Here is a tiny trained network, its code and every weight. The questions are about switching its units off for an input and a class, where a switched-off unit gives its printed mean instead of its output.

import numpy as np


def w(rows, s, z=0):
    codes = np.array(rows[::2]) - 128.0
    scale = np.full(codes.shape[1], s)
    scale[-1] = z or s
    return codes * scale


def norm(h):
    return h / np.sqrt((h * h).mean(-1, keepdims=True) + 1e-5)


def f(y):
    return np.maximum(y, 0)


def log_softmax(a):
    a = a - a.max(-1, keepdims=True)
    return a - np.log(np.exp(a).sum(-1, keepdims=True))


def net(x, mask):
    res = np.array(x, float).reshape(1, 4) / 4 @ E
    u = 0
    for l in range(3):
        y = f(norm(res) @ A[l][:, :-1].T + A[l][:, -1])
        res = res + np.where(mask[u : u + 13], y, B[l][:, -1]) @ B[l][:, :-1]
        u += 13
    return log_softmax(norm(res)[-1] @ U[:, :-1].T + U[:, -1])


A, B = {}, {}
E = w([
[137,169,162,54,32,184,177,139,84],'x0',
[61,86,251,171,118,86,137,135,65],'x1',
[91,99,92,170,98,165,170,187,162],'x2',
[197,204,174,197,197,146,227,136,114],'x3',
],0.012)
A[0] = w([
[162,200,133,51,54,116,164,130,66,47],'L0N1',
[182,166,137,98,191,64,43,49,71,36],'L0N2',
[188,173,117,53,187,74,102,46,38,26],'L0N3',
[138,123,58,95,87,130,55,98,147,130],'L0N4',
[190,228,35,46,154,171,123,96,188,3],'L0N5',
[238,214,140,166,176,186,165,112,137,78],'L0N6',
[174,76,76,193,231,108,81,93,175,62],'L0N7',
[76,98,83,225,70,246,172,219,216,30],'L0N8',
[200,170,167,46,128,84,74,3,54,50],'L0N9',
[161,169,143,28,83,206,168,130,113,62],'L0N10',
[169,102,102,178,204,2,81,73,141,34],'L0N11',
[110,109,216,105,120,69,139,150,68,133],'L0N12',
[121,135,130,140,156,126,119,99,157,49],'L0N13',
],0.0092,0.011)
B[0] = w([
[65,173,119,221,89,187,77,85,141,183],'L0N1',
[92,94,153,114,127,147,151,194,207,190],'L0N2',
[115,109,170,106,144,175,164,194,202,176],'L0N3',
[148,154,91,108,149,68,182,91,115,239],'L0N4',
[239,39,46,135,119,132,158,144,133,210],'L0N5',
[103,170,93,88,146,69,182,120,96,254],'L0N6',
[78,158,82,189,95,196,116,113,116,221],'L0N7',
[117,140,190,107,122,141,152,192,245,217],'L0N8',
[85,106,175,108,137,163,156,188,228,202],'L0N9',
[86,179,107,191,96,168,97,72,128,205],'L0N10',
[73,159,122,183,96,192,108,133,126,205],'L0N11',
[221,104,83,135,131,135,136,104,131,234],'L0N12',
[140,136,129,141,121,137,113,119,136,128],'L0N13',
],0.012,0.0067)
A[1] = w([
[91,125,114,92,134,89,156,114,85,66],'L1N1',
[137,137,201,143,133,121,92,152,144,129],'L1N2',
[95,108,70,55,91,153,73,145,139,81],'L1N3',
[74,150,119,139,92,196,109,143,70,88],'L1N4',
[192,113,111,130,124,125,112,90,126,101],'L1N5',
[176,70,143,140,147,198,106,145,131,2],'L1N6',
[88,168,90,147,119,112,183,115,184,163],'L1N7',
[82,96,101,23,130,79,72,94,129,43],'L1N8',
[185,60,100,136,112,100,164,135,106,139],'L1N9',
[155,123,169,152,123,128,83,126,53,55],'L1N10',
[90,118,248,140,104,147,141,117,83,140],'L1N11',
[127,84,191,188,112,105,119,98,58,80],'L1N12',
[135,44,246,157,137,95,115,147,75,93],'L1N13',
],0.012,0.0082)
B[1] = w([
[122,87,155,126,134,130,49,103,131,132],'L1N1',
[137,94,111,75,181,159,91,108,165,149],'L1N2',
[140,253,150,132,113,88,176,162,120,173],'L1N3',
[149,145,128,133,95,178,108,90,71,164],'L1N4',
[144,70,136,134,115,130,136,144,134,142],'L1N5',
[188,77,139,89,148,123,90,61,123,131],'L1N6',
[159,49,209,109,123,118,71,109,78,249],'L1N7',
[98,172,151,108,74,46,148,177,94,151],'L1N8',
[176,75,129,101,125,124,89,96,72,163],'L1N9',
[154,111,96,112,100,124,126,104,147,134],'L1N10',
[155,192,72,126,87,139,145,121,193,174],'L1N11',
[141,120,45,86,131,147,125,99,129,151],'L1N12',
[203,128,10,114,146,107,178,161,180,157],'L1N13',
],0.011,0.013)
A[2] = w([
[47,88,112,236,226,59,64,126,160,89],'L2N1',
[116,131,144,112,139,140,137,157,183,82],'L2N2',
[138,135,159,114,71,140,176,116,115,79],'L2N3',
[176,109,176,99,159,128,72,97,124,110],'L2N4',
[139,84,181,176,129,142,27,52,93,144],'L2N5',
[99,94,192,69,147,115,146,152,171,145],'L2N6',
[129,172,157,114,189,130,170,84,134,33],'L2N7',
[145,155,148,165,170,117,165,173,120,86],'L2N8',
[156,151,157,176,183,98,185,131,46,3],'L2N9',
[162,172,172,151,188,116,194,121,108,49],'L2N10',
[212,143,148,139,88,78,100,77,116,221],'L2N11',
[76,103,136,110,88,39,118,125,97,41],'L2N12',
[115,93,164,94,150,76,184,131,6,85],'L2N13',
],0.013,0.005)
B[2] = w([
[175,252,137,117,47,161,92,69,170,191],'L2N1',
[129,80,168,83,166,118,106,154,141,183],'L2N2',
[108,158,116,178,222,114,9,104,169,192],'L2N3',
[91,47,123,153,157,112,135,106,101,144],'L2N4',
[58,78,110,164,150,156,134,120,80,187],'L2N5',
[76,81,174,128,160,160,164,156,142,210],'L2N6',
[117,134,130,106,90,77,121,159,168,159],'L2N7',
[92,152,145,85,99,104,103,131,119,165],'L2N8',
[78,157,118,74,134,60,104,133,82,169],'L2N9',
[88,164,132,51,74,50,77,146,137,186],'L2N10',
[83,100,119,160,209,119,141,125,104,254],'L2N11',
[128,209,162,85,196,96,147,145,91,164],'L2N12',
[40,93,121,164,145,125,178,163,3,170],'L2N13',
],0.011,0.0086)
U = w([
[100,215,100,207,81,214,63,39,123,142],'0',
[232,70,12,103,157,111,168,126,141,160],'1',
[103,132,214,75,123,140,119,202,255,159],'2',
[68,192,130,87,136,17,127,147,46,168],'3',
[53,2,162,178,153,192,162,156,67,217],'4',
[175,108,199,177,89,122,142,139,75,2],'5',
[177,95,196,192,68,107,139,149,73,11],'6',
[185,118,194,168,88,123,129,144,68,33],'7',
],0.017,0.0084)

Each question gives the input, the list of numbers given to net, and the class t.
The units are the neurons (one row each of A and B). Each row of codes is followed by its name. A weight is (code - 128) times the scale printed after its matrix; where a second scale follows, it is the last column's (A, B and U).
mask holds one flag per neuron, layer by layer. A switched-off neuron (its flag False) gives its mean, the last column of its row in B, instead of its output. The means were averaged over made-up inputs and are rounded, as every weight is.
A unit's drop is (log p(t) with every unit on - log p(t) with that unit switched off) / (log p(t) with every unit on - log p(t) with every unit switched off).
The circuit of an input: a set's keep is (log p(t) with only the set's units on - log p(t) with every unit switched off) / (log p(t) with every unit on - log p(t) with every unit switched off). Starting from the 12 units with the biggest drops (on a tie, the unit counted first), units are removed one at a time, each time the one whose removal leaves the highest keep (on an exact tie, the one counted first), for as long as the keep stays at least 0.8.
circuit, biggest first: the units of the circuit, biggest drop first
unit that matters most: the unit with the biggest drop
k most important neurons: the k neurons with the biggest drops, biggest first
k most important neurons of layer l: the k neurons of layer l with the biggest drops, biggest first
drop of u: that unit's drop, to one decimal
input [8,1,-8,2], class 0: unit that matters most => L0N1
input [-8,-5,4,-8], class 0: 2 most important neurons => [L0N7 L2N1]
input [-6,7,-8,8], class 2: 2 most important neurons => [L0N2 L0N4]
input [-1,-4,-7,8], class 3: 2 most important neurons of layer 1 => [L1N11 L1N7]
input [3,1,-2,2], class 4: 2 most important neurons of layer 1 => [L1N7 L1N3]
input [-5,5,3,5], class 0: 4 most important neurons => [L0N4 L2N1 L1N3 L0N6]
input [-6,8,-8,-3], class 1: 3 most important neurons => [L1N13 L0N12 L0N8]
input [-7,-5,1,-8], class 3: 3 most important neurons => [L0N4 L1N8 L1N3]
input [5,-3,-6,-4], class 2: 2 most important neurons => [L0N9 L0N3]
input [7,8,8,7], class 1: 4 most important neurons of layer 1 => [L1N11 L1N13 L1N12 L1N3]
input [-6,0,7,8], class 3: 2 most important neurons of layer 0 => [L0N6 L0N9]
input [-5,-4,-1,5], class 0: 4 most important neurons => [L0N7 L0N11 L1N3 L0N4]
input [6,0,-8,-2], class 2: 2 most important neurons of layer 0 => [L0N9 L0N3]
input [-7,0,0,4], class 0: unit that matters most => L2N1
input [-1,3,7,-6], class 2: 2 most important neurons => [L0N8 L0N6]
input [6,-7,-8,2], class 2: 2 most important neurons => [L0N9 L0N3]
input [6,4,-7,7], class 2: 2 most important neurons of layer 0 => [L0N9 L0N4]
input [2,6,3,-6], class 1: 2 most important neurons => [L1N13 L0N6]
input [-2,6,-7,-6], class 2: 2 most important neurons of layer 0 => [L0N9 L0N2]
input [-4,-4,8,1], class 2: circuit, biggest first => [L0N8]
input [-2,5,-8,-8], class 2: 2 most important neurons => [L0N9 L0N2]
input [2,-3,3,-1], class 4: 3 most important neurons of layer 2 => [L2N11 L2N4 L2N1]
input [7,8,-7,-2], class 1: 2 most important neurons of layer 0 => [L0N12 L0N7]
input [3,2,-1,-2], class 4: 2 most important neurons => [L0N12 L2N5]
input [-5,6,-3,4], class 1: 2 most important neurons of layer 1 => [L1N13 L1N12]
input [-2,0,8,3], class 2: drop of L0N8 => 3.5
input [-2,3,-6,-5], class 2: drop of L0N7 => 0.0
input [0,1,0,0], class 4: unit that matters most => L0N12
input [-7,2,5,5], class 0: drop of L2N1 => 0.6
input [4,2,2,6], class 3: drop of L0N6 => 0.2
